Here is a tiny trained network, its code and every weight. The questions are about switching its units off for an input and a class, where a switched-off unit gives its printed mean instead of its output.

import numpy as np


def w(rows, s, z=0):
    codes = np.array(rows[::2]) - 128.0
    scale = np.full(codes.shape[1], s)
    scale[-1] = z or s
    return codes * scale


def f(y):
    return y / 2 * (1 + np.tanh(0.7978845608 * (y + 0.044715 * y**3)))


def log_softmax(a):
    a = a - a.max(-1, keepdims=True)
    return a - np.log(np.exp(a).sum(-1, keepdims=True))


def net(x, mask):
    res = np.array(x, float).reshape(1, 2) / 4 @ E
    y = f(res @ A[0][:, :-1].T + A[0][:, -1])
    res = res + np.where(mask, y, B[0][:, -1]) @ B[0][:, :-1]
    return log_softmax(res[-1] @ U[:, :-1].T + U[:, -1])


A, B = {}, {}
E = w([
[146,196,128,84,180],'x0',
[246,184,64,181,69],'x1',
],0.012)
A[0] = w([
[129,76,125,221,66,126],'neuron 1',
[149,250,137,94,157,103],'neuron 2',
[118,152,93,172,152,194],'neuron 3',
[121,126,134,184,130,113],'neuron 4',
[154,128,124,138,108,254],'neuron 5',
[187,186,66,232,84,108],'neuron 6',
],0.016,0.011)
B[0] = w([
[128,100,12,50,131,192],'neuron 1',
[128,45,35,92,108,198],'neuron 2',
[152,183,103,94,84,171],'neuron 3',
[212,116,152,102,183,132],'neuron 4',
[82,197,130,43,37,211],'neuron 5',
[3,102,142,167,148,252],'neuron 6',
],0.02,0.016)
U = w([
[173,49,15,75,118,125],'0',
[22,101,163,155,198,181],'1',
[159,247,157,51,43,255],'2',
[190,167,194,112,119,63],'3',
[221,137,164,168,116,63],'4',
[145,185,145,158,171,58],'5',
],0.013,0.0077)

Each question gives the input, the list of numbers given to net, and the class t.
The units are the neurons (one row each of A and B). Each row of codes is followed by its name. A weight is (code - 128) times the scale printed after its matrix; where a second scale follows, it is the last column's (A, B and U).
mask holds one flag per neuron, in row order. A switched-off neuron (its flag False) gives its mean, the last column of its row in B, instead of its output. The means were averaged over made-up inputs and are rounded, as every weight is.
A unit's drop is (log p(t) with every unit on - log p(t) with that unit switched off) / (log p(t) with every unit on - log p(t) with every unit switched off).
The circuit of an input: a set's keep is (log p(t) with only the set's units on - log p(t) with every unit switched off) / (log p(t) with every unit on - log p(t) with every unit switched off). Starting from all 6 units, units are removed one at a time, each time the one whose removal leaves the highest keep (on an exact tie, the one counted first), for as long as the keep stays at least 0.8.
circuit, biggest first: the units of the circuit, biggest drop first
most important unit: the unit with the biggest drop
top k neurons: the k neurons with the biggest drops, biggest first
drop when u is switched off: that unit's drop, to one decimal
input [5,-4], class 0: most important unit	neuron 6
input [0,-2], class 2: top 2 neurons	[neuron 6; neuron 2]
input [-8,-7], class 0: top 2 neurons	[neuron 6; neuron 1]
input [-3,-2], class 2: circuit, biggest first	[neuron 6; neuron 2]
input [8,-5], class 0: top 2 neurons	[neuron 6; neuron 2]
input [3,1], class 2: circuit, biggest first	[neuron 1; neuron 6]
input [-3,2], class 2: top 2 neurons	[neuron 2; neuron 5]
input [8,-6], class 0: top 2 neurons	[neuron 6; neuron 2]
input [7,8], class 1: top 2 neurons	[neuron 6; neuron 1]
input [-5,-5], class 0: top 2 neurons	[neuron 6; neuron 5]
input [2,0], class 2: circuit, biggest first	[neuron 6; neuron 1]
input [-3,3], class 2: top 3 neurons	[neuron 2; neuron 5; neuron 3]
input [-2,0], class 2: top 2 neurons	[neuron 2; neuron 6]
input [7,-4], class 0: top 2 neurons	[neuron 6; neuron 2]
input [7,-5], class 0: circuit, biggest first	[neuron 2]
input [-7,-5], class 0: top 2 neurons	[neuron 6; neuron 1]
input [2,-2], class 2: drop when neuron 1 is switched off	0.2
input [-7,8], class 1: drop when neuron 6 is switched off	3.8
input [3,7], class 1: drop when neuron 1 is switched off	0.0
